Below is a small trained network, with its code and all its weights. Each question gives an input and a class and asks what happens when units are switched off, that is, made to give their printed mean instead of their output.

import numpy as np


def w(rows, s, z=0):
    codes = np.array(rows[::2]) - 128.0
    scale = np.full(codes.shape[1], s)
    scale[-1] = z or s
    return codes * scale


def f(y):
    return np.maximum(y, 0)


def log_softmax(a):
    a = a - a.max(-1, keepdims=True)
    return a - np.log(np.exp(a).sum(-1, keepdims=True))


def net(x, mask):
    res = np.array(x, float).reshape(1, 2) / 4 @ E
    y = f(res @ A[0][:, :-1].T + A[0][:, -1])
    res = res + np.where(mask, y, B[0][:, -1]) @ B[0][:, :-1]
    return log_softmax(res[-1] @ U[:, :-1].T + U[:, -1])


A, B = {}, {}
E = w([
[249,64,195],'x0',
[171,192,245],'x1',
],0.012)
A[0] = w([
[139,149,150,30],'neuron 0',
[75,181,120,161],'neuron 1',
[200,138,127,151],'neuron 2',
[130,161,167,2],'neuron 3',
[178,96,109,191],'neuron 4',
[141,113,74,231],'neuron 5',
[152,95,134,157],'neuron 6',
[138,206,160,89],'neuron 7',
[121,130,133,6],'neuron 8',
[131,140,105,17],'neuron 9',
[157,134,80,230],'neuron 10',
[125,8,94,2],'neuron 11',
[159,136,84,204],'neuron 12',
[149,120,90,20],'neuron 13',
[108,141,189,6],'neuron 14',
[211,74,103,220],'neuron 15',
[141,97,141,57],'neuron 16',
],0.016,0.0028)
B[0] = w([
[73,42,147,161],'neuron 0',
[156,203,44,230],'neuron 1',
[82,218,146,213],'neuron 2',
[91,34,254,181],'neuron 3',
[141,163,155,200],'neuron 4',
[230,54,180,196],'neuron 5',
[129,210,182,182],'neuron 6',
[198,11,152,221],'neuron 7',
[169,132,93,128],'neuron 8',
[123,154,149,138],'neuron 9',
[197,85,146,174],'neuron 10',
[53,94,216,221],'neuron 11',
[201,70,137,166],'neuron 12',
[88,68,191,151],'neuron 13',
[116,68,128,185],'neuron 14',
[124,236,43,250],'neuron 15',
[45,146,70,161],'neuron 16',
],0.0064,0.011)
U = w([
[105,97,162,254],'0',
[137,250,105,236],'1',
[173,185,113,99],'2',
[102,126,146,2],'3',
],0.016,0.0028)

Each question gives the input, the list of numbers given to net, and the class t.
The units are the neurons (one row each of A and B). Each row of codes is followed by its name. A weight is (code - 128) times the scale printed after its matrix; where a second scale follows, it is the last column's (A, B and U).
mask holds one flag per neuron, in row order. A switched-off neuron (its flag False) gives its mean, the last column of its row in B, instead of its output. The means were averaged over made-up inputs and are rounded, as every weight is.
A unit's drop is (log p(t) with every unit on - log p(t) with that unit switched off) / (log p(t) with every unit on - log p(t) with every unit switched off).
The circuit of an input: a set's keep is (log p(t) with only the set's units on - log p(t) with every unit switched off) / (log p(t) with every unit on - log p(t) with every unit switched off). Starting from the 12 units with the biggest drops (on a tie, the unit counted first), units are removed one at a time, each time the one whose removal leaves the highest keep (on an exact tie, the one counted first), for as long as the keep stays at least 0.8.
circuit, biggest first: the units of the circuit, biggest drop first
k most important neurons: the k neurons with the biggest drops, biggest first
drop when u is switched off: that unit's drop, to one decimal
input [7,-4], class 1: circuit, biggest first -> [neuron 15]
input [5,-4], class 1: 2 most important neurons -> [neuron 15; neuron 7]
input [5,-2], class 1: circuit, biggest first -> [neuron 15; neuron 7]
input [4,-1], class 1: 2 most important neurons -> [neuron 15; neuron 7]
input [-7,-8], class 0: 4 most important neurons -> [neuron 15; neuron 5; neuron 11; neuron 13]
input [7,6], class 1: 2 most important neurons -> [neuron 15; neuron 2]
input [-3,5], class 0: 2 most important neurons -> [neuron 15; neuron 7]
input [-3,4], class 0: 3 most important neurons -> [neuron 15; neuron 7; neuron 2]
input [-6,6], class 0: 3 most important neurons -> [neuron 7; neuron 15; neuron 3]
input [8,-5], class 1: drop when neuron 0 is switched off -> 0.0
input [1,5], class 0: drop when neuron 1 is switched off -> 0.1
input [7,-3], class 1: drop when neuron 15 is switched off -> 0.4
